[101  93 159 155 113] -> Q443
[119 185 157  94  94] -> Q771
[184 111 159 155 155] -> Q204
[119 122 157  94  73] -> Q800
[184 111 156 155  98] -> Q858
[160 184 175  93 157] -> Q37
both Q858 Q37: 
[184]
both Q771 Q37: 
[157]
both Q37 Q858: 
[184]
both Q204 Q37: 
[184]
both Q443 Q37: 
[93]

[177 171 186  92  94  72] = Q151
[179 184  96  72 112  71] = Q288
[191 132 163 118 137  91] = Q968
[189 162 168  95  97  67] = Q47
[188 188 173 110 189  96] = Q445
[174 156  85 188  97  68] = Q39
[179 191  97  86  64  82] = Q887
[180  96 161 165 122  85] = Q776
both Q47 Q39: 
[97]
both Q39 Q776: 
[85]
both Q151 Q288: 
[72]
both Q776 Q288: 
[96]
both Q776 Q445: 
[96]
both Q445 Q39: 
[188]

[146 106  63 188 115 138 108 169 157 160 145 127]  Q518
[146  92  92 160 109 155 138 181 132 176 157 116]  Q270
[164 103  79 152 121 154 105 144 128 169 147 124]  Q777
[140 131  81 159 139 138  90 150 135 156 150  96]  Q660
[141  83  71 173 155 119 121 167 143 168 155 119]  Q59
[178  87 100 169 137 156  97 130 143 172 126 132]  Q231
[172 103  70 174 149 139  90 175 138 176 154 124]  Q971
both Q270 Q231: 
[132]
both Q518 Q777: 
[169]
both Q660 Q270: 
[138]

[136  92  91 161 137  84 147 144  97  77 168  84 108 115 151 171 105  79
 120 173]  Q173
[139  92  88  82  94  62 126  94  77  98 193 171  65 170 148  94 172  78
 173 147]  Q877
[142 105 113  83  88 106  93  90 104  92 126 165  91 159 132 131 180 151
 165  95]  Q993
[177  95  98 107 105  95 120 132 114 105 190 101  97 121  93 177 127  93
 128 146]  Q494
[133 152 166 142 160 147 174 179 164 122  98  77 131  98  82  79  91 154
 108 142]  Q394
[121  82  63 136  86 123 150 145  71 159 176 140 136 127 171 155 161  93
 138 145]  Q941
[ 82 147 139 140 124 144 141 140 122 144 100 104 145 105 136 165  94 164
 127 123]  Q77
find: [121  82  63 136  86 123 150 145  71 159 176 140 136 127 171 155 161  93
 138 145]
Q941
both Q941 Q394: 
[82]
both Q394 Q494: 
[98]
both Q494 Q394: 
[98]
both Q394 Q941: 
[82]
find: [136  92  91 161 137  84 147 144  97  77 168  84 108 115 151 171 105  79
 120 173]
Q173

[ 83 187 186 136] = Q18
[ 83  60 186 182] = Q711
[ 89 183 114  98] = Q863
[181  60 136 145] = Q187
both Q187 Q18: 
[136]
both Q187 Q711: 
[60]
both Q711 Q187: 
[60]
find: [ 83  60 186 182]
Q711
find: [ 83 187 186 136]
Q18
find: [181  60 136 145]
Q187

[124 129 122 129 141 132 119 141 153 126 139 131 113 150 146 116 154 135
 113]  Q199
[108 147  94 118  95  67 137 162 115 131 104 149 176  98 154 149 123 143
 100]  Q547
[102 163 124 114 131 119 131 143 119 131 115  82 148 115  94 124 140 117
 151]  Q98
[120 129 108 154 119 113 109 113 125 149 118 138 114 118 142 126 131 133
 142]  Q216
[120 125  95 130 131 135 149 127 111 160 101 148 132 122 102 121 126 140
 136]  Q291
[116 127 111 112 130 135 122 138 107 129 146  93 111  98 148 114 115 115
  99]  Q961
[108 128 128 120 108 125 131 107 146 148 119 146 108 123 125 105 144 115
 133]  Q323
[157 108 136 127 132 109 150 102 140 145 127 135 126 134 133  97 108 106
 118]  Q395
[138 103 134 124 155 135 120 143 128 118 142 103 123 121 137 128 133 136
 111]  Q121
[124  93 140 121 135 123 152 105 134 133 120 137  91 140 164 150 163 163
 154]  Q827
find: [102 163 124 114 131 119 131 143 119 131 115  82 148 115  94 124 140 117
 151]
Q98
find: [124  93 140 121 135 123 152 105 134 133 120 137  91 140 164 150 163 163
 154]
Q827
find: [120 129 108 154 119 113 109 113 125 149 118 138 114 118 142 126 131 133
 142]
Q216
find: [108 147  94 118  95  67 137 162 115 131 104 149 176  98 154 149 123 143
 100]
Q547
find: [157 108 136 127 132 109 150 102 140 145 127 135 126 134 133  97 108 106
 118]
Q395
find: [116 127 111 112 130 135 122 138 107 129 146  93 111  98 148 114 115 115
  99]
Q961

[130 182 200 201] -> Q480
[128 182 136 202] -> Q873
[129 182 200 203] -> Q656
[128 182 128 202] -> Q68
[201 182 200 201] -> Q661
[157 182 201 202] -> Q448
[163 182 203 203] -> Q986
[128 182 134 202] -> Q429
[128 182 130 202] -> Q914
[128 182 203 201] -> Q103
[129 182 200 202] -> Q653
[128 182 202 201] -> Q763
both Q873 Q480: 
[182]
both Q763 Q656: 
[182]
find: [163 182 203 203]
Q986
both Q480 Q873: 
[182]

